Below is a small trained network, with its code and all its weights. Each question gives an input and a class and asks what happens when units are switched off, that is, made to give their printed mean instead of their output.

import numpy as np


def w(rows, s, z=0):
    codes = np.array(rows[::2]) - 128.0
    scale = np.full(codes.shape[1], s)
    scale[-1] = z or s
    return codes * scale


def norm(h):
    return h / np.sqrt((h * h).mean(-1, keepdims=True) + 1e-5)


def f(y):
    return np.maximum(y, 0)


def log_softmax(a):
    a = a - a.max(-1, keepdims=True)
    return a - np.log(np.exp(a).sum(-1, keepdims=True))


def net(x, mask):
    res = np.array(x, float).reshape(1, 3) / 4 @ E
    u = 0
    for l in range(4):
        y = f(norm(res) @ A[l][:, :-1].T + A[l][:, -1])
        res = res + np.where(mask[u : u + 4], y, B[l][:, -1]) @ B[l][:, :-1]
        u += 4
    return log_softmax(norm(res)[-1] @ U[:, :-1].T + U[:, -1])


A, B = {}, {}
E = w([
[64,208,90,162,207],'x0',
[8,23,247,219,126],'x1',
[63,71,4,4,220],'x2',
],0.0037)
A[0] = w([
[140,99,44,3,108,105],'0.n1',
[244,233,130,130,15,6],'0.n2',
[215,197,96,234,231,1],'0.n3',
[249,11,149,130,167,75],'0.n4',
],0.004,0.0033)
B[0] = w([
[118,159,177,120,94,252],'0.n1',
[98,113,96,180,61,229],'0.n2',
[4,118,118,131,55,160],'0.n3',
[88,139,113,165,157,179],'0.n4',
],0.011,0.0025)
A[1] = w([
[87,195,151,124,227,192],'1.n1',
[190,98,22,89,59,206],'1.n2',
[255,113,146,44,116,3],'1.n3',
[79,93,101,136,174,65],'1.n4',
],0.0066,0.0034)
B[1] = w([
[198,174,140,178,140,222],'1.n1',
[177,194,177,206,186,254],'1.n2',
[149,2,193,74,184,147],'1.n3',
[130,90,79,69,160,177],'1.n4',
],0.0086,0.0036)
A[2] = w([
[207,129,209,96,78,141],'2.n1',
[180,101,198,238,125,107],'2.n2',
[70,158,38,155,222,3],'2.n3',
[85,153,2,117,85,106],'2.n4',
],0.0071,0.0021)
B[2] = w([
[114,27,192,192,254,189],'2.n1',
[186,231,136,81,205,254],'2.n2',
[153,111,234,192,166,173],'2.n3',
[135,158,124,68,24,146],'2.n4',
],0.0071,0.0062)
A[3] = w([
[158,59,162,128,145,206],'3.n1',
[135,255,154,182,48,243],'3.n2',
[102,18,112,52,102,20],'3.n3',
[85,182,62,116,19,252],'3.n4',
],0.0087,0.0018)
B[3] = w([
[61,26,123,2,133,192],'3.n1',
[94,136,59,106,74,254],'3.n2',
[22,43,7,47,115,161],'3.n3',
[97,89,52,192,44,155],'3.n4',
],0.0079,0.0078)
U = w([
[174,254,121,158,158,77],'0',
[147,111,191,75,199,5],'1',
[96,111,36,60,16,184],'2',
],0.0085,0.0027)

Each question gives the input, the list of numbers given to net, and the class t.
The units are the neurons (one row each of A and B). Each row of codes is followed by its name. A weight is (code - 128) times the scale printed after its matrix; where a second scale follows, it is the last column's (A, B and U).
mask holds one flag per neuron, layer by layer. A switched-off neuron (its flag False) gives its mean, the last column of its row in B, instead of its output. The means were averaged over made-up inputs and are rounded, as every weight is.
A unit's drop is (log p(t) with every unit on - log p(t) with that unit switched off) / (log p(t) with every unit on - log p(t) with every unit switched off).
The circuit of an input: a set's keep is (log p(t) with only the set's units on - log p(t) with every unit switched off) / (log p(t) with every unit on - log p(t) with every unit switched off). Starting from the 12 units with the biggest drops (on a tie, the unit counted first), units are removed one at a time, each time the one whose removal leaves the highest keep (on an exact tie, the one counted first), for as long as the keep stays at least 0.8.
units of the circuit, in order: the units of the circuit, biggest drop first
most important unit: the unit with the biggest drop
k most important neurons: the k neurons with the biggest drops, biggest first
top k neurons in layer l: the k neurons of layer l with the biggest drops, biggest first
drop of u: that unit's drop, to one decimal
input [-7,2,-4], class 1: units of the circuit, in order : (2.n1)
input [1,-6,-8], class 2: 4 most important neurons : (0.n2, 0.n3, 3.n2, 1.n1)
input [7,-6,-2], class 2: units of the circuit, in order : (0.n3, 2.n2)
input [-8,-4,-1], class 0: 2 most important neurons : (1.n2, 0.n2)
input [-3,-2,1], class 1: 3 most important neurons : (2.n1, 0.n1, 1.n1)
input [0,0,0], class 0: 3 most important neurons : (0.n3, 0.n1, 2.n2)
input [1,2,3], class 1: top 2 neurons in layer 0 : (0.n2, 0.n3)
input [8,-8,-4], class 2: 2 most important neurons : (0.n3, 3.n2)
input [3,-8,7], class 0: units of the circuit, in order : (1.n2, 3.n1)
input [-7,-6,-2], class 0: 2 most important neurons : (1.n2, 0.n2)
input [2,-8,-8], class 2: top 2 neurons in layer 0 : (0.n2, 0.n3)
input [-3,-1,3], class 1: top 2 neurons in layer 0 : (0.n1, 0.n3)
input [1,-1,5], class 0: top 2 neurons in layer 0 : (0.n1, 0.n2)
input [-4,-7,7], class 1: most important unit : 1.n3
input [-8,-6,1], class 1: 2 most important neurons : (1.n3, 2.n1)
input [7,-1,-4], class 2: 2 most important neurons : (0.n3, 1.n2)
input [4,-2,7], class 0: 2 most important neurons : (2.n1, 3.n1)
input [-5,-6,0], class 0: top 2 neurons in layer 1 : (1.n2, 1.n4)
input [-1,-4,4], class 1: 2 most important neurons : (1.n3, 0.n1)
input [2,-2,-7], class 2: units of the circuit, in order : (3.n2)
input [4,-2,-8], class 2: top 2 neurons in layer 0 : (0.n3, 0.n2)
input [5,-3,0], class 2: top 2 neurons in layer 3 : (3.n2, 3.n4)
input [5,-5,-4], class 2: drop of 2.n3 : 0.0
input [5,-6,-6], class 2: drop of 0.n3 : 0.2
input [-1,-4,0], class 0: drop of 1.n2 : 1.7
input [-2,-7,3], class 1: drop of 1.n3 : 1.0
input [-1,-4,2], class 1: most important unit : 1.n3
